Below is a small trained network, with its code and all its weights. Each question gives an input and a class and asks what happens when units are switched off, that is, made to give their printed mean instead of their output.

import numpy as np


def w(rows, s, z=0):
    codes = np.array(rows[::2]) - 128.0
    scale = np.full(codes.shape[1], s)
    scale[-1] = z or s
    return codes * scale


def f(y):
    return y / 2 * (1 + np.tanh(0.7978845608 * (y + 0.044715 * y**3)))


def log_softmax(a):
    a = a - a.max(-1, keepdims=True)
    return a - np.log(np.exp(a).sum(-1, keepdims=True))


def net(x, mask):
    res = np.array(x, float).reshape(1, 3) / 4 @ E
    y = f(res @ A[0][:, :-1].T + A[0][:, -1])
    res = res + np.where(mask, y, B[0][:, -1]) @ B[0][:, :-1]
    return log_softmax(res[-1] @ U[:, :-1].T + U[:, -1])


A, B = {}, {}
E = w([
[133,138,169,92,112,207,150,142,8,160,125,221],'x0',
[113,125,164,168,92,83,135,185,214,229,157,204],'x1',
[138,147,157,140,145,13,196,219,80,152,115,45],'x2',
],0.013)
A[0] = w([
[132,128,133,128,130,114,140,169,14,168,130,170,86],'neuron 0',
[117,157,149,110,96,143,115,139,83,113,120,174,39],'neuron 1',
[146,106,117,93,130,136,152,119,117,77,147,86,6],'neuron 2',
[132,133,153,112,117,20,153,174,80,137,138,49,211],'neuron 3',
[130,130,148,134,131,87,140,150,190,152,113,179,13],'neuron 4',
[123,156,112,121,133,141,106,80,84,47,126,8,33],'neuron 5',
[130,146,125,109,119,178,111,70,223,83,136,135,160],'neuron 6',
[117,140,120,131,113,81,119,165,212,184,151,161,62],'neuron 7',
[109,139,113,125,120,74,110,112,254,84,115,41,68],'neuron 8',
[117,160,108,124,102,82,138,172,127,125,105,85,207],'neuron 9',
[146,142,131,111,113,124,140,152,177,155,148,146,5],'neuron 10',
[146,122,125,141,136,100,114,104,201,104,141,60,89],'neuron 11',
[120,119,127,106,109,131,119,125,155,98,126,142,139],'neuron 12',
[128,134,123,149,144,120,149,165,129,136,129,116,144],'neuron 13',
[123,135,111,126,103,168,86,74,207,102,124,169,229],'neuron 14',
[142,130,122,133,125,96,105,128,145,129,139,92,171],'neuron 15',
],0.015,0.0025)
B[0] = w([
[138,139,116,46,111,209,172,117,120,124,177,163,209],'neuron 0',
[139,161,136,67,113,122,188,156,128,133,157,124,171],'neuron 1',
[108,102,133,148,85,53,129,147,138,127,76,157,175],'neuron 2',
[124,94,108,187,221,167,72,97,216,92,157,42,253],'neuron 3',
[115,107,121,141,88,43,99,132,110,122,75,174,183],'neuron 4',
[112,140,157,194,55,14,71,138,81,162,55,188,249],'neuron 5',
[126,96,119,186,188,147,113,126,190,138,150,74,209],'neuron 6',
[112,149,165,179,75,38,93,122,69,127,58,156,211],'neuron 7',
[128,170,116,5,101,226,178,146,86,158,186,184,255],'neuron 8',
[145,121,110,172,182,144,145,130,177,159,131,72,191],'neuron 9',
[137,109,115,152,86,111,93,126,75,123,70,122,161],'neuron 10',
[161,139,152,48,106,162,205,117,86,89,144,162,211],'neuron 11',
[144,144,150,153,177,166,125,137,105,139,92,110,147],'neuron 12',
[131,139,114,156,143,125,120,127,155,137,137,119,159],'neuron 13',
[135,117,104,155,200,133,125,129,188,110,164,36,217],'neuron 14',
[119,95,135,118,131,174,147,130,114,117,165,143,168],'neuron 15',
],0.013,0.025)
U = w([
[139,95,106,177,237,166,93,143,245,113,140,19,218],'0',
[156,173,148,28,92,208,207,167,134,130,162,145,139],'1',
[102,124,169,170,58,52,68,164,135,140,16,134,6],'2',
],0.011,0.002)

Each question gives the input, the list of numbers given to net, and the class t.
The units are the neurons (one row each of A and B). Each row of codes is followed by its name. A weight is (code - 128) times the scale printed after its matrix; where a second scale follows, it is the last column's (A, B and U).
mask holds one flag per neuron, in row order. A switched-off neuron (its flag False) gives its mean, the last column of its row in B, instead of its output. The means were averaged over made-up inputs and are rounded, as every weight is.
A unit's drop is (log p(t) with every unit on - log p(t) with that unit switched off) / (log p(t) with every unit on - log p(t) with every unit switched off).
The circuit of an input: a set's keep is (log p(t) with only the set's units on - log p(t) with every unit switched off) / (log p(t) with every unit on - log p(t) with every unit switched off). Starting from the 12 units with the biggest drops (on a tie, the unit counted first), units are removed one at a time, each time the one whose removal leaves the highest keep (on an exact tie, the one counted first), for as long as the keep stays at least 0.8.
circuit, biggest first: the units of the circuit, biggest drop first
most important unit: the unit with the biggest drop
top k neurons: the k neurons with the biggest drops, biggest first
drop when u is switched off: that unit's drop, to one decimal
input [6,7,8], class 0: most important unit -> neuron 3
input [-8,6,7], class 1: top 2 neurons -> neuron 8; neuron 11
input [4,-5,-3], class 2: circuit, biggest first -> neuron 8; neuron 3
input [8,6,-8], class 0: top 2 neurons -> neuron 14; neuron 8
input [5,-3,-5], class 0: top 2 neurons -> neuron 8; neuron 11
input [-2,-3,-2], class 2: top 4 neurons -> neuron 3; neuron 0; neuron 5; neuron 9
input [6,8,1], class 2: top 2 neurons -> neuron 8; neuron 7
input [3,7,7], class 0: top 2 neurons -> neuron 3; neuron 5
input [-5,7,-2], class 2: top 2 neurons -> neuron 7; neuron 4
input [8,1,-8], class 0: top 4 neurons -> neuron 8; neuron 14; neuron 11; neuron 6
input [4,7,-8], class 0: top 2 neurons -> neuron 14; neuron 5
input [3,3,6], class 0: drop when neuron 4 is switched off -> 0.0
input [-7,4,1], class 1: drop when neuron 8 is switched off -> 1.0
input [-4,8,6], class 2: most important unit -> neuron 7
input [-8,6,3], class 1: drop when neuron 8 is switched off -> 2.6
